Here is a tiny trained network, its code and every weight. The questions are about switching its units off for an input and a target symbol, where a switched-off unit gives its printed mean instead of its output.

import numpy as np


def w(rows, s, z=0):
    codes = np.array(rows[::2]) - 128.0
    scale = np.full(codes.shape[1], s)
    scale[-1] = z or s
    return codes * scale


def norm(h):
    return h / np.sqrt((h * h).mean(-1, keepdims=True) + 1e-5)


def softmax(a):
    e = np.exp(a - a.max(-1, keepdims=True))
    return e / e.sum(-1, keepdims=True)


def log_softmax(a):
    a = a - a.max(-1, keepdims=True)
    return a - np.log(np.exp(a).sum(-1, keepdims=True))


def net(x, mask):
    ids = ['ΓΣΩαεζηθλμξτφψ'.index(c) for c in x.split()]
    T = len(ids)
    res = E[ids] + P[:T]
    u = 0
    for l in range(2):
        r = norm(res)
        for j in range(3):
            rows = slice(3 * j, 3 * j + 3)
            q, k, v = (r @ M[l][rows].T for M in (Q, K, V))
            z = softmax(np.where(np.tri(T) > 0, q @ k.T / 3**0.5, -1e9)) @ v
            o = O[l][rows]
            res = res + np.where(mask[u + j], z, o[:, -1]) @ o[:, :-1]
        u += 3
    return log_softmax(norm(res)[-1] @ U[:, :-1].T + U[:, -1])


Q, K, V, O = {}, {}, {}, {}
E = w([
[201,133,145,120,65],'Γ',
[46,106,48,128,71],'Σ',
[69,76,51,115,77],'Ω',
[214,186,145,251,76],'α',
[247,137,66,98,156],'ε',
[85,97,126,150,82],'ζ',
[138,197,58,57,159],'η',
[167,60,111,251,194],'θ',
[128,166,68,104,82],'λ',
[137,183,82,95,76],'μ',
[114,99,175,127,63],'ξ',
[230,242,144,95,190],'τ',
[255,175,113,133,195],'φ',
[120,230,88,59,248],'ψ',
],0.0082)
P = w([
[255,84,151,114,212],'0',
[216,114,115,150,136],'1',
[180,117,118,144,146],'2',
[153,126,112,140,153],'3',
[123,125,115,137,165],'4',
[98,136,121,118,172],'5',
[102,125,92,122,177],'6',
],0.0056)
Q[0] = w([
[139,153,126,118,229],'L0H1',
[157,157,151,139,175],'L0H1',
[113,167,84,114,136],'L0H1',
[113,152,157,165,43],'L0H2',
[68,105,98,173,2],'L0H2',
[100,212,60,108,152],'L0H2',
[173,192,149,43,148],'L0H3',
[147,115,137,166,142],'L0H3',
[205,210,119,117,85],'L0H3',
],0.0098)
K[0] = w([
[158,73,133,168,80],'L0H1',
[134,85,145,230,117],'L0H1',
[177,109,159,85,182],'L0H1',
[103,88,137,63,120],'L0H2',
[73,132,156,2,130],'L0H2',
[136,95,136,162,220],'L0H2',
[146,160,18,138,188],'L0H3',
[87,130,84,163,103],'L0H3',
[189,138,76,135,110],'L0H3',
],0.0097)
V[0] = w([
[169,145,78,204,193],'L0H1',
[99,68,152,196,124],'L0H1',
[48,158,113,60,141],'L0H1',
[98,191,59,186,143],'L0H2',
[202,141,149,96,178],'L0H2',
[159,165,148,194,52],'L0H2',
[208,99,109,170,186],'L0H3',
[144,112,183,116,59],'L0H3',
[114,68,129,158,2],'L0H3',
],0.0063)
O[0] = w([
[52,27,122,104,252,220],'L0H1',
[157,201,70,164,151,41],'L0H1',
[51,252,247,128,56,3],'L0H1',
[186,151,100,187,61,54],'L0H2',
[50,247,53,77,120,248],'L0H2',
[174,174,220,206,100,168],'L0H2',
[129,68,157,133,51,231],'L0H3',
[49,108,167,94,178,158],'L0H3',
[66,139,154,128,129,119],'L0H3',
],0.0044,0.0033)
Q[1] = w([
[148,104,144,101,151],'L1H1',
[132,135,184,177,99],'L1H1',
[83,103,131,134,180],'L1H1',
[113,118,194,180,53],'L1H2',
[104,142,96,153,18],'L1H2',
[150,113,168,185,252],'L1H2',
[162,105,126,206,169],'L1H3',
[141,178,100,177,175],'L1H3',
[148,75,141,75,167],'L1H3',
],0.014)
K[1] = w([
[127,166,127,116,188],'L1H1',
[126,102,160,161,145],'L1H1',
[164,165,158,133,101],'L1H1',
[117,154,78,113,32],'L1H2',
[191,103,86,79,99],'L1H2',
[84,155,170,247,138],'L1H2',
[102,80,155,215,69],'L1H3',
[169,121,122,198,105],'L1H3',
[51,141,117,118,184],'L1H3',
],0.013)
V[1] = w([
[118,169,139,157,132],'L1H1',
[120,205,48,180,55],'L1H1',
[41,135,128,88,159],'L1H1',
[117,116,222,56,100],'L1H2',
[255,152,190,134,149],'L1H2',
[104,42,172,191,178],'L1H2',
[65,101,190,105,169],'L1H3',
[112,87,122,119,52],'L1H3',
[54,123,114,56,133],'L1H3',
],0.0092)
O[1] = w([
[160,103,123,93,193,19],'L1H1',
[243,108,160,121,164,9],'L1H1',
[81,157,133,235,216,116],'L1H1',
[254,213,128,29,126,142],'L1H2',
[109,127,232,85,228,159],'L1H2',
[214,134,102,191,162,252],'L1H2',
[35,119,53,72,195,105],'L1H3',
[135,102,97,133,79,84],'L1H3',
[131,51,48,100,176,175],'L1H3',
],0.0066,0.0037)
U = w([
[150,136,151,141,142,129],'Γ',
[86,124,181,142,44,159],'Σ',
[130,146,79,192,63,115],'Ω',
[135,171,223,212,106,254],'α',
[179,41,119,98,147,57],'ε',
[160,138,71,191,111,120],'ζ',
[153,107,127,73,134,82],'η',
[144,111,91,252,183,87],'θ',
[133,131,119,133,64,116],'λ',
[148,159,143,13,42,81],'μ',
[221,208,89,114,114,206],'ξ',
[88,190,223,105,147,184],'τ',
[156,44,189,151,207,76],'φ',
[73,205,50,97,203,96],'ψ',
],0.013,0.0066)

Each question gives the input, a string of symbols that net reads in full, and the target symbol t.
The units are the heads (3 rows each of Q, K, V and O). Each row of codes is followed by its name. A weight is (code - 128) times the scale printed after its matrix; where a second scale follows, it is the last column's (O and U).
mask holds one flag per head, layer by layer. A switched-off head (its flag False) gives its mean, the last column of its rows in O, instead of its output. The means were averaged over made-up inputs and are rounded, as every weight is.
A unit's drop is (log p(t) with every unit on - log p(t) with that unit switched off) / (log p(t) with every unit on - log p(t) with every unit switched off).
The circuit of an input: a set's keep is (log p(t) with only the set's units on - log p(t) with every unit switched off) / (log p(t) with every unit on - log p(t) with every unit switched off). Starting from all 6 units, units are removed one at a time, each time the one whose removal leaves the highest keep (on an exact tie, the one counted first), for as long as the keep stays at least 0.8.
units of the circuit, in order: the units of the circuit, biggest drop first
unit that matters most: the unit with the biggest drop
heads that matter: for each layer, one digit per head in row order, 1 if its drop is at least 0.15 and else 0, layers parted by /
input ε ξ τ α ψ ψ, target α: units of the circuit, in order : (L1H3; L0H2)
input ψ ξ λ, target ψ: unit that matters most : L0H2
input α τ φ, target α: heads that matter : 010 / 011
input μ Σ λ μ μ, target μ: units of the circuit, in order : (L1H2; L0H2; L1H1)
input τ ξ ξ ψ φ ψ ξ, target τ: units of the circuit, in order : (L0H1; L0H3)
input ξ φ Σ μ Γ, target Σ: heads that matter : 100 / 010
input ξ ξ α ψ, target α: heads that matter : 000 / 011
input ξ α τ ψ Γ ε, target α: units of the circuit, in order : (L1H3; L0H2)
input τ ξ ψ Ω, target τ: units of the circuit, in order : (L1H2; L0H3)
input μ θ φ, target θ: heads that matter : 100 / 010
input φ μ ξ ξ ψ η μ, target φ: heads that matter : 011 / 111
input ξ ψ ξ λ, target ξ: units of the circuit, in order : (L0H3; L0H2; L0H1; L1H2)
input λ φ ψ φ, target φ: heads that matter : 101 / 011
input Σ ξ μ, target Σ: units of the circuit, in order : (L1H2; L0H1)
input ξ ξ ξ ξ ξ μ, target ξ: heads that matter : 100 / 010
input α ξ ξ μ φ μ, target α: heads that matter : 010 / 011
input ζ θ ξ ψ ξ, target τ: units of the circuit, in order : (L0H3)
input μ α ξ φ ξ, target ε: heads that matter : 011 / 110
input ξ φ λ, target ξ: heads that matter : 011 / 010
input φ ξ Σ λ, target φ: heads that matter : 000 / 110
input Ω ξ μ, target Ω: heads that matter : 100 / 010
input ξ ψ ξ Γ, target ψ: units of the circuit, in order : (L1H3; L1H1)
input ε ξ ξ φ λ, target ε: units of the circuit, in order : (L0H1; L1H1; L1H2; L0H3)
input μ ξ μ λ Γ ξ μ, target μ: heads that matter : 110 / 010
input ξ α α ξ, target φ: heads that matter : 010 / 010
input ξ ξ ξ ζ, target ψ: heads that matter : 011 / 101
input θ μ ξ Γ ξ φ λ, target θ: units of the circuit, in order : (L0H1; L1H2)
input μ Ω λ, target μ: units of the circuit, in order : (L1H2; L0H1)
input μ μ ξ φ Γ φ ξ, target ε: units of the circuit, in order : (L0H2; L1H1)
input Γ ξ α ξ, target φ: unit that matters most : L0H2
